Rows are numbered. After the first two, each row is followed by the number of the nearest row among all rows above it, by straight-line distance.
1: [-0.69  5.40 -1.91 -0.70  0.07 -2.06  0.16 -0.44  0.23 -1.11  2.48  3.29
 -0.63  0.53 -1.91  1.12 -0.62  4.65  1.66 -0.15  2.07 -0.46 -0.77 -2.82
  2.05  0.83 -0.22 -0.32 -4.22  0.90  0.48  1.55  0.49 -0.14 -0.19  1.15
  1.44 -0.93 -0.27 -0.17  0.46  0.17 -0.42  0.74 -0.52 -3.40  2.51  4.26
  1.62  2.60]
2: [ 0.69  3.61 -3.57  0.54  0.26 -2.21  0.43 -0.59  0.07 -0.86 -0.55  3.50
  1.11 -0.61 -1.20  3.26 -0.34  3.07  0.53 -0.39 -0.19 -1.99 -0.72 -2.83
  3.19 -0.24  2.45 -2.19 -2.44  0.00  1.81  1.49 -0.07  0.28  0.12  0.97
  4.18 -0.24 -0.20 -0.03  1.40  0.41  0.36  0.61 -0.56 -2.85  0.66  1.44
  1.73  3.93]
3: [-1.22  1.64 -1.84  0.90 -0.36 -0.57  0.49 -0.53 -0.28 -0.02  0.07  3.19
  1.70 -0.29 -0.64  2.31 -0.09  3.25 -1.55  0.11 -0.57 -0.49 -0.57 -0.83
  1.66 -0.78  1.56 -1.61 -0.69 -0.20  1.75  0.25 -0.38 -0.23  0.12 -0.95
  2.54  0.17  0.34  0.13  0.65  0.35  0.39  0.50 -0.39 -2.83  1.60 -0.37
  1.36  1.67]	2
4: [-3.43 -3.67  1.09  0.68 -1.07 -2.69 -0.69 -0.34 -0.34  1.62  0.80  2.02
  1.15  0.21  0.77 -1.41 -0.02  5.83  0.65 -0.71 -1.61 -1.36 -2.70 -3.30
  0.48 -1.56 -0.54  1.04 -2.95  3.18  0.56 -0.85 -0.16 -2.03  0.53  0.23
  2.82  0.30  0.11 -1.02  0.66 -0.60  2.00 -0.31  1.54 -0.79  2.15  3.40
  3.26 -0.06]	3
5: [-0.06 -1.40 -1.00  1.04 -0.51 -1.81  0.75 -0.35 -1.39  0.47 -0.99  3.58
  2.51 -0.57  0.31  3.67 -0.01  5.26 -0.79 -0.79 -0.39 -1.33 -0.03 -1.81
  1.68 -1.18  0.95 -1.41 -0.15  0.32  2.50 -0.09 -0.39 -0.87  0.86 -1.25
  3.37  0.51  0.48 -0.37  2.18  0.81  1.07  0.06 -0.16 -3.76  0.42 -1.53
  1.21  1.92]	3
6: [-3.62 -2.61  2.01  0.05 -0.97  2.19  0.12  0.11  0.54  1.74  0.38 -0.46
  0.11  0.08 -0.32 -3.63  0.28 -0.81 -0.74 -0.03  0.08  2.10 -0.55  2.39
 -1.76 -1.38 -1.86  2.12 -0.20  1.51  0.06 -1.93 -1.01 -0.62  0.14 -1.59
 -3.19  0.13  0.31 -0.57 -0.81 -0.31  0.66 -1.09  0.93  0.64  1.41 -0.23
  0.43 -4.98]	4
7: [-2.18 -6.08  1.27  0.53 -0.82 -3.25 -2.08 -3.43 -0.08  2.10  0.10  0.64
 -0.16  1.59 -2.17  0.04 -0.39  8.08  2.43  1.76  1.78 -2.84 -1.05 -4.71
  1.13  0.54 -0.41  2.32 -6.07  4.83 -0.79  1.08  0.84 -2.43  0.15  0.90
  4.34 -0.32 -1.32 -0.64  0.76 -1.28  0.89  2.03  1.96 -1.44  2.62  7.46
  2.44  3.30]	4
8: [-2.48  0.89  0.15  0.89 -0.82 -0.38  0.45  0.61  1.18 -0.67  1.60  0.35
  0.61 -0.07 -2.01  0.10 -0.71  4.02 -0.05 -0.91 -2.47 -0.20 -1.00 -1.67
  2.98 -0.66  1.81 -1.10 -0.53 -0.30  2.41  0.39 -1.13  0.23 -0.98  0.20
  0.14 -0.03  0.05 -0.45 -0.38  0.51  0.87 -0.94 -0.09 -2.43  1.16  2.32
  2.35 -0.45]	3
9: [ 3.95 -0.62  0.88 -0.07  1.15  0.49  0.91 -1.08  0.48 -0.05  2.41  2.24
 -1.07 -0.33  1.51  0.91 -0.06 -6.26 -0.83  1.65  0.98  2.32  3.68  2.91
 -3.15  1.40 -1.92  0.08  2.78  0.03 -1.64 -0.65  0.57  1.10  0.67 -2.37
 -0.28  0.59  0.03  1.30 -1.30 -0.11 -1.65  2.19 -1.22  3.05 -0.18 -4.21
 -3.38  0.04]	6
10: [ 3.00 -0.50 -0.29 -0.67  1.16 -0.55  0.51 -1.28  0.56  0.57  1.50  3.31
 -0.87 -0.31  0.56  0.29 -0.01 -2.53 -0.47  2.43  1.94  1.59  2.35  2.43
 -1.93  0.85 -1.70  0.32  1.14  1.13 -1.40 -0.76  0.65  0.28  0.68 -1.59
  0.89  0.39 -0.28  1.18 -0.75  0.22 -1.30  1.98 -0.45  1.01  1.00 -3.48
 -2.11  0.23]	9
11: [-4.38 -0.28  0.75  0.96 -1.36 -0.01 -0.31  0.81  1.13 -0.28 -0.51 -0.96
  0.61  0.28 -2.12 -1.67 -0.21  4.38  0.50 -1.01 -0.75 -0.05 -2.55 -1.43
  2.59 -1.06  1.27 -0.60 -2.84  1.00  1.74  0.14 -1.32 -0.02 -0.92  0.38
 -0.01 -0.70  0.04 -1.25  0.21  0.26  1.57 -1.50  0.40 -1.79  1.26  6.11
  3.34 -0.97]	8
12: [-0.50  9.99 -4.67  0.27  0.15 -0.51  0.98  1.18 -0.04 -2.18  3.38  3.71
 -0.17 -0.06 -1.48  2.10 -1.01  5.26  0.90 -1.06  0.65 -2.19 -2.29 -2.07
  3.57  0.04 -0.51 -2.20 -3.19 -2.24 -0.40  2.23 -0.19  0.88 -0.89  0.95
  0.86 -1.04 -0.40  0.05  0.24  0.41 -0.73 -0.17 -1.80 -5.85 -1.43  4.49
  0.03  0.36]	1
13: [ 0.07 -2.46  1.44  0.20  0.02  0.25 -1.03 -1.04  2.30 -0.30  2.20  0.34
 -2.36  0.53 -1.22 -1.06 -0.58 -3.26  2.14  1.67  0.11  1.34  0.70  1.09
 -1.73  0.69 -0.79 -0.45 -1.52  1.91 -2.55 -0.09  0.47  0.66 -1.20  0.63
  0.88  0.15 -0.71  0.53 -1.80 -0.77 -0.12  1.39  0.23  2.74 -1.13  2.34
 -0.73  0.27]	10
14: [-2.96  8.11 -2.12 -0.29 -1.05 -0.05  0.39  1.79  0.64 -2.16  1.95  0.50
 -0.20  0.34 -2.51  0.28 -0.96  5.28  0.73 -1.75 -2.18 -0.89 -1.72 -1.80
  3.59 -1.08  0.76 -1.91 -3.24 -1.23  2.07  1.09 -0.68  1.12 -0.81  2.95
 -0.56 -0.36 -0.37  0.39 -0.97  0.34 -0.30 -1.48 -1.07 -4.83 -0.38  3.69
  2.08  0.00]	12
15: [-1.69 -0.41  3.69  0.86 -0.60 -0.70 -0.65 -0.67  0.85  0.45  2.57 -0.21
 -1.39  0.68 -0.35 -1.93 -0.15  1.53  1.50  0.15 -0.71  1.11  0.94 -0.57
 -0.58 -0.55 -2.06  0.31 -2.23  2.91 -1.31 -0.87  0.24  0.35 -0.80 -0.67
  0.76 -0.08 -0.65  0.30 -1.00 -1.42  0.40  0.36  0.36  2.18 -0.03  3.48
  1.44 -0.92]	13
16: [ 0.36  2.00 -2.95  0.69  0.21 -1.31  0.02 -0.67  0.47 -1.16 -0.20  2.88
 -0.12 -0.44 -1.42  3.29 -0.34  1.15 -0.75  0.63 -0.26 -1.17 -0.67 -1.40
  1.88 -0.11  2.53 -1.50 -0.69 -0.70  1.50  1.32 -0.37  0.57 -0.35  0.74
  5.65 -0.11 -0.18  0.46  0.61  0.34 -0.19  0.71 -0.87 -2.34  0.12  0.56
  1.72  3.83]	2
17: [-2.31  0.82  1.24  0.57 -0.72  0.08 -0.47  0.22  0.92 -0.96  2.28 -1.49
 -0.74  0.74 -1.25 -2.06 -0.63  1.80  1.47 -0.31  0.42  0.62 -0.34 -0.64
  1.63 -0.01 -0.69  0.14 -2.56  0.95 -0.20  0.40 -0.15  0.53 -2.06 -0.32
 -0.81 -0.71 -0.63 -0.34 -0.84 -0.74  0.45 -0.83 -0.06  0.28 -0.03  5.90
  1.84 -1.12]	15
18: [-4.44 -1.88 -1.37  0.37 -0.14 -1.52 -0.46 -0.78  1.27  1.91  1.84  2.72
  1.10 -0.30 -0.58 -1.61  0.02  1.24  0.58 -0.18  0.24  0.41 -1.14 -0.50
 -1.08 -1.41 -0.48  1.33 -1.32  2.18  0.67 -1.32 -1.10 -0.85 -0.04 -0.66
  1.09  0.20  0.20 -0.66 -1.29 -0.44  1.71 -0.03  1.43 -0.50  2.56  2.63
  1.47 -1.14]	4
19: [ 1.46 -7.20  2.84  0.74  0.42 -0.91 -1.29 -1.99 -1.08  1.90 -1.40  0.23
  1.08  0.03  2.34  0.51  0.42 -2.16 -0.15  1.28  1.05  0.10  1.07 -0.41
 -2.11  0.71 -1.01  2.19  1.80  1.56 -1.54 -0.56  1.57 -1.71  0.79 -2.21
  1.06  0.24  0.05 -0.37  0.84 -0.52  0.86  1.05  0.79  3.77  0.97 -1.32
 -0.55  1.00]	10
20: [-5.04  7.90 -2.73 -4.57  2.01 -1.90 -3.14 -1.40 -1.83  2.28 -4.40  2.73
  2.91 -0.21  3.00  0.59  2.23  5.91  0.98  1.67  7.66  2.32 -5.10 -3.15
 -4.79  0.95  0.20  5.48  0.70  0.85 -3.25  0.38  1.12 -1.25  4.75  1.72
  2.65 -2.26 -0.51 -3.49  3.75 -0.26  0.36  1.40  0.37 -0.07  7.57  1.02
 -0.43  6.34]	1
21: [-0.89 -2.84 -0.95 -0.08 -0.18  2.22 -1.00 -0.52  2.77  0.62  1.48 -2.76
 -1.73  0.13 -1.52 -3.56 -0.32 -4.03  0.62  2.12  0.77  1.78 -0.72  2.37
 -1.27  0.54  0.38  0.87 -0.09  0.35 -1.12 -0.46 -0.77  0.72 -2.11  0.56
 -2.45 -0.36 -0.28  0.90 -2.19 -0.44 -0.08 -0.04  0.84  1.12  0.32  3.33
 -0.02 -2.23]	13
22: [-1.59  5.05 -2.33  0.32 -0.51  0.09  0.69  0.67  0.91 -1.46  1.19  1.77
  0.82 -0.10 -1.81  0.51 -0.64  3.67 -0.52 -0.77 -0.25  0.14 -1.84 -1.17
  2.60 -0.43  1.44 -0.87 -1.43 -1.26  2.37  0.93 -0.93  0.95 -0.26  0.65
 -0.02 -0.22  0.06  0.07 -0.44  0.38  0.26 -0.48 -0.57 -2.33  1.93  1.70
  2.30 -0.07]	8
23: [ 0.48 -4.47  0.67  0.54  0.29 -0.44 -0.68 -1.14  1.47  0.24  1.88  1.16
 -1.31 -0.13  0.13 -0.49 -0.35 -2.27  1.01  1.60  0.32  0.45  1.04  0.51
 -2.29  0.64 -0.98  1.15 -0.86  1.53 -1.29 -0.56  0.21  0.06 -0.75 -0.94
  1.44  0.45 -0.24  0.55 -0.97 -0.42  0.34  1.09  0.16  3.20 -0.68  0.73
 -0.46 -0.32]	13
24: [ 2.91  2.67 -3.21 -0.55  1.47 -0.10  0.83 -1.11  1.87 -0.78  2.90  2.07
 -2.54 -0.14 -0.95  1.79 -0.33 -2.35  0.24  2.30  1.83  0.95  1.85  2.05
 -1.81  1.69 -0.29 -0.76 -0.19 -0.13 -1.50  0.74  0.49  2.06 -0.26  0.38
  1.55 -0.09 -0.97  2.18 -1.27 -0.47 -2.00  2.31 -1.10  0.31 -1.65 -0.64
 -2.94  1.37]	10
25: [ 0.99 -0.53 -3.96 -0.83  0.50 -0.40  0.47 -0.27  0.23  0.70 -2.80  3.48
  2.39 -1.42  1.17  3.02  0.61 -0.53 -1.84  0.69  0.40  0.10 -0.91 -0.08
 -1.24  0.13  2.94  0.21  2.64 -1.02  0.38 -0.36 -0.65 -0.41  1.98  0.78
  2.35  0.43  0.94 -0.26  1.29  1.39  0.06  0.73 -0.06 -1.52  1.11 -4.64
 -0.89  2.24]	3
26: [-1.07 -7.25  2.07  0.39 -0.24  0.19 -1.02 -0.86  2.48  1.53  3.00  0.74
 -1.27  0.00  0.69 -2.82 -0.23 -3.38  0.74  1.67 -0.65  1.76  0.33  1.25
 -3.03  0.05 -1.73  1.29 -0.52  2.55 -1.73 -2.32 -0.18 -0.48 -0.12 -0.59
  0.21  0.83  0.03  0.47 -2.65 -0.82  0.53  0.67  0.87  3.40  0.70  0.49
  0.03 -2.41]	23
27: [ 0.75  2.67 -1.57  0.46 -0.24  0.84  0.70  0.46 -0.07 -1.40 -1.50  0.28
  0.82 -0.34 -1.07  2.02 -0.08 -0.29 -1.84  0.41 -0.65  0.65 -0.99  1.10
  1.53  0.06  2.08 -0.93  0.81 -2.33  1.75  0.86 -0.59  1.15 -0.13  0.15
 -0.11 -0.05  0.33  0.43 -0.42  0.93 -0.75 -0.27 -1.17 -1.88  0.12 -1.49
 -0.22  0.49]	3
28: [-1.74 -1.30  1.57  0.57 -0.10 -1.09 -1.41 -1.24  3.51 -0.48  3.60  0.49
 -2.00  0.87 -1.26 -1.44 -0.60  0.65  2.29  1.55  0.86  1.26  0.48 -0.53
 -0.85  0.60 -0.70 -0.09 -3.12  2.72 -1.80 -0.02  0.25  0.71 -1.32  0.34
  1.91 -0.18 -1.04  0.33 -1.49 -1.44  0.27  1.45 -0.02  2.55 -0.09  5.32
  1.64  1.55]	15
29: [ 0.68 -2.42  0.39  0.54  0.33 -1.12 -0.93 -1.43  1.33  0.15  1.73  1.37
 -0.96  0.28 -0.93  0.43 -0.58 -1.17  1.33  1.74  0.83  0.26  1.57 -0.32
 -0.54  0.58 -0.07 -0.09 -1.44  2.05 -0.76  0.10  0.65  0.23 -0.91 -0.63
  2.36 -0.01 -0.69  0.55 -0.52 -0.86  0.38  1.72  0.31  1.23  0.24  3.25
  0.65  1.43]	23
30: [-0.44 -1.03  3.79  0.48 -0.23 -0.78 -1.67 -2.18  0.12 -0.41  1.88 -0.84
 -1.22  1.16 -0.69 -1.53 -0.78  0.72  3.05  1.50  0.85  0.75  1.07 -1.62
 -0.08  0.66 -1.83  0.18 -1.85  2.46 -2.27  0.77  1.03 -0.08 -1.01  0.30
  1.42 -0.26 -1.34 -0.40 -0.61 -1.57  0.01  1.39 -0.14  2.59 -1.49  5.12
  0.62  3.13]	28
31: [-5.14  1.21 -4.22 -1.42 -0.08  0.56  0.33  0.05  3.87  0.35  3.01  3.70
 -0.68 -0.78 -1.60 -3.28  0.01  0.29 -0.04  1.09  0.02  2.44 -3.63  0.29
  0.06 -0.09 -0.34  1.14 -2.34  1.03  0.17 -0.70 -1.83  0.72 -0.77  0.85
 -1.10 -0.61  0.34  0.24 -1.93  0.19  0.67 -1.01  0.59 -1.64  2.63  4.30
  1.37 -3.06]	18
